Below are the code and all the weights of a small trained network. Each question names an input and a target symbol and asks about switching units off, where a switched-off unit gives its printed mean instead of its output.

import numpy as np


def w(rows, s, z=0):
    codes = np.array(rows[::2]) - 128.0
    scale = np.full(codes.shape[1], s)
    scale[-1] = z or s
    return codes * scale


def f(y):
    return y / 2 * (1 + np.tanh(0.7978845608 * (y + 0.044715 * y**3)))


def softmax(a):
    e = np.exp(a - a.max(-1, keepdims=True))
    return e / e.sum(-1, keepdims=True)


def log_softmax(a):
    a = a - a.max(-1, keepdims=True)
    return a - np.log(np.exp(a).sum(-1, keepdims=True))


def net(x, mask):
    ids = ['ΔΞΨΩβγηθφ'.index(c) for c in x.split()]
    T = len(ids)
    res = E[ids] + P[:T]
    u = 0
    for l in range(3):
        q, k, v = (res @ M[l].T for M in (Q, K, V))
        z = softmax(np.where(np.tri(T) > 0, q @ k.T / 3**0.5, -1e9)) @ v
        res = res + np.where(mask[u], z, O[l][:, -1]) @ O[l][:, :-1]
        u += 1
        y = f(res @ A[l][:, :-1].T + A[l][:, -1])
        res = res + np.where(mask[u : u + 4], y, B[l][:, -1]) @ B[l][:, :-1]
        u += 4
    return log_softmax(res[-1] @ U[:, :-1].T + U[:, -1])


Q, K, V, O, A, B = {}, {}, {}, {}, {}, {}
E = w([
[74,137,137],'Δ',
[134,251,59],'Ξ',
[132,88,104],'Ψ',
[107,164,168],'Ω',
[48,112,147],'β',
[63,209,119],'γ',
[122,106,161],'η',
[109,112,77],'θ',
[140,106,131],'φ',
],0.019)
P = w([
[253,102,92],'0',
[23,157,161],'1',
[41,138,126],'2',
[30,122,157],'3',
[71,143,106],'4',
[69,156,93],'5',
[39,126,69],'6',
[67,123,33],'7',
],0.0078)
Q[0] = w([
[174,59,191],'L0H0',
[218,95,99],'L0H0',
[23,2,208],'L0H0',
],0.0081)
K[0] = w([
[204,132,208],'L0H0',
[85,100,80],'L0H0',
[233,2,154],'L0H0',
],0.0067)
V[0] = w([
[195,72,175],'L0H0',
[194,123,50],'L0H0',
[2,93,131],'L0H0',
],0.0071)
O[0] = w([
[115,11,182,4],'L0H0',
[254,31,31,118],'L0H0',
[182,232,32,205],'L0H0',
],0.007,0.0038)
A[0] = w([
[171,104,52,119],'L0N0',
[93,254,111,114],'L0N1',
[181,99,86,46],'L0N2',
[130,147,162,2],'L0N3',
],0.0073,0.0038)
B[0] = w([
[122,199,139,137],'L0N0',
[99,2,127,248],'L0N1',
[174,207,201,120],'L0N2',
[206,197,187,115],'L0N3',
],0.0062,0.011)
Q[1] = w([
[2,32,103],'L1H0',
[162,118,248],'L1H0',
[223,219,80],'L1H0',
],0.0097)
K[1] = w([
[247,134,144],'L1H0',
[1,130,20],'L1H0',
[68,112,75],'L1H0',
],0.0081)
V[1] = w([
[55,56,253],'L1H0',
[166,27,195],'L1H0',
[254,197,88],'L1H0',
],0.0049)
O[1] = w([
[149,2,79,28],'L1H0',
[182,107,17,252],'L1H0',
[193,171,89,229],'L1H0',
],0.008,0.0017)
A[1] = w([
[76,78,89,225],'L1N0',
[129,70,80,196],'L1N1',
[13,136,1,162],'L1N2',
[184,215,144,5],'L1N3',
],0.0074,0.003)
B[1] = w([
[89,137,177,187],'L1N0',
[91,95,152,161],'L1N1',
[96,100,245,254],'L1N2',
[57,61,151,133],'L1N3',
],0.011,0.015)
Q[2] = w([
[58,99,245],'L2H0',
[113,40,25],'L2H0',
[170,166,136],'L2H0',
],0.011)
K[2] = w([
[254,97,94],'L2H0',
[116,140,199],'L2H0',
[139,80,125],'L2H0',
],0.0087)
V[2] = w([
[62,199,59],'L2H0',
[115,254,138],'L2H0',
[39,119,210],'L2H0',
],0.0065)
O[2] = w([
[207,160,36,38],'L2H0',
[83,199,46,2],'L2H0',
[142,195,255,174],'L2H0',
],0.01,0.0047)
A[2] = w([
[137,102,162,2],'L2N0',
[118,128,234,123],'L2N1',
[38,87,58,191],'L2N2',
[101,128,254,121],'L2N3',
],0.007,0.0034)
B[2] = w([
[254,210,93,147],'L2N0',
[132,97,142,224],'L2N1',
[149,213,22,145],'L2N2',
[221,177,83,251],'L2N3',
],0.0075,0.028)
U = w([
[77,99,12,212],'Δ',
[125,50,95,86],'Ξ',
[50,123,144,213],'Ψ',
[214,103,106,2],'Ω',
[4,3,93,127],'β',
[74,84,119,109],'γ',
[130,150,105,28],'η',
[127,223,43,93],'θ',
[217,222,123,181],'φ',
],0.0067,0.0056)

Each question gives the input, a string of symbols that net reads in full, and the target symbol t.
The units are the heads (3 rows each of Q, K, V and O) and the neurons (one row each of A and B). Each row of codes is followed by its name. A weight is (code - 128) times the scale printed after its matrix; where a second scale follows, it is the last column's (O, A, B and U).
mask holds one flag per unit, layer by layer, with each layer's heads first. A switched-off unit (its flag False) gives its mean, the last column of its rows in O or B, instead of its output. The means were averaged over made-up inputs and are rounded, as every weight is.
A unit's drop is (log p(t) with every unit on - log p(t) with that unit switched off) / (log p(t) with every unit on - log p(t) with every unit switched off).
The circuit of an input: a set's keep is (log p(t) with only the set's units on - log p(t) with every unit switched off) / (log p(t) with every unit on - log p(t) with every unit switched off). Starting from the 12 units with the biggest drops (on a tie, the unit counted first), units are removed one at a time, each time the one whose removal leaves the highest keep (on an exact tie, the one counted first), for as long as the keep stays at least 0.8.
units of the circuit, in order: the units of the circuit, biggest drop first
unit that matters most: the unit with the biggest drop
top k neurons in layer l: the k neurons of layer l with the biggest drops, biggest first
drop when u is switched off: that unit's drop, to one decimal
input Δ Ξ Ω θ Δ β Ξ, target Ψ: units of the circuit, in order : L0N1, L1N2
input θ β θ φ β Δ θ, target Δ: top neuron in layer 2 : L2N2
input Ξ η θ, target θ: units of the circuit, in order : L1H0, L2H0
input Ξ Δ Δ Δ φ, target θ: units of the circuit, in order : L1N2, L2H0, L1H0
input η η φ, target Ω: units of the circuit, in order : L0H0, L2H0, L1H0, L2N3
input Ψ φ γ γ Δ, target β: units of the circuit, in order : L0H0, L2H0, L1H0
input Ψ β Ξ Δ, target β: units of the circuit, in order : L0H0, L1H0
input θ Ξ β φ γ η γ Ξ, target Δ: top 3 neurons in layer 1 : L1N2, L1N0, L1N1
input β η Ψ Δ β θ β Δ, target φ: units of the circuit, in order : L2N3, L2H0
input φ Ξ η, target Ξ: units of the circuit, in order : L0H0, L1H0
input β γ β Ψ, target φ: units of the circuit, in order : L2H0, L2N3
input θ Δ β, target Δ: top 2 neurons in layer 2 : L2N2, L2N3
input Δ φ β Ξ β Ξ, target Ψ: units of the circuit, in order : L2N3, L2N0
input Ξ β φ Ξ, target θ: units of the circuit, in order : L2H0, L1H0
input Ξ Ξ Ψ Ψ, target θ: unit that matters most : L1N2
input θ Ω φ Ω Ψ, target Δ: top 2 neurons in layer 0 : L0N1, L0N2
input η Ξ φ β β, target Ω: top 2 neurons in layer 1 : L1N2, L1N1
input Ξ φ θ β Ξ η η Ω, target θ: drop when L0H0 is switched off : 0.3
input η Ξ η Δ Ξ Ψ, target Ω: drop when L1N2 is switched off : 0.4
input Ξ β Ξ Ξ Δ Ω Δ, target θ: drop when L1H0 is switched off : 0.7
input Ψ Ψ Ξ η Δ Ψ, target β: top 3 neurons in layer 0 : L0N1, L0N2, L0N0
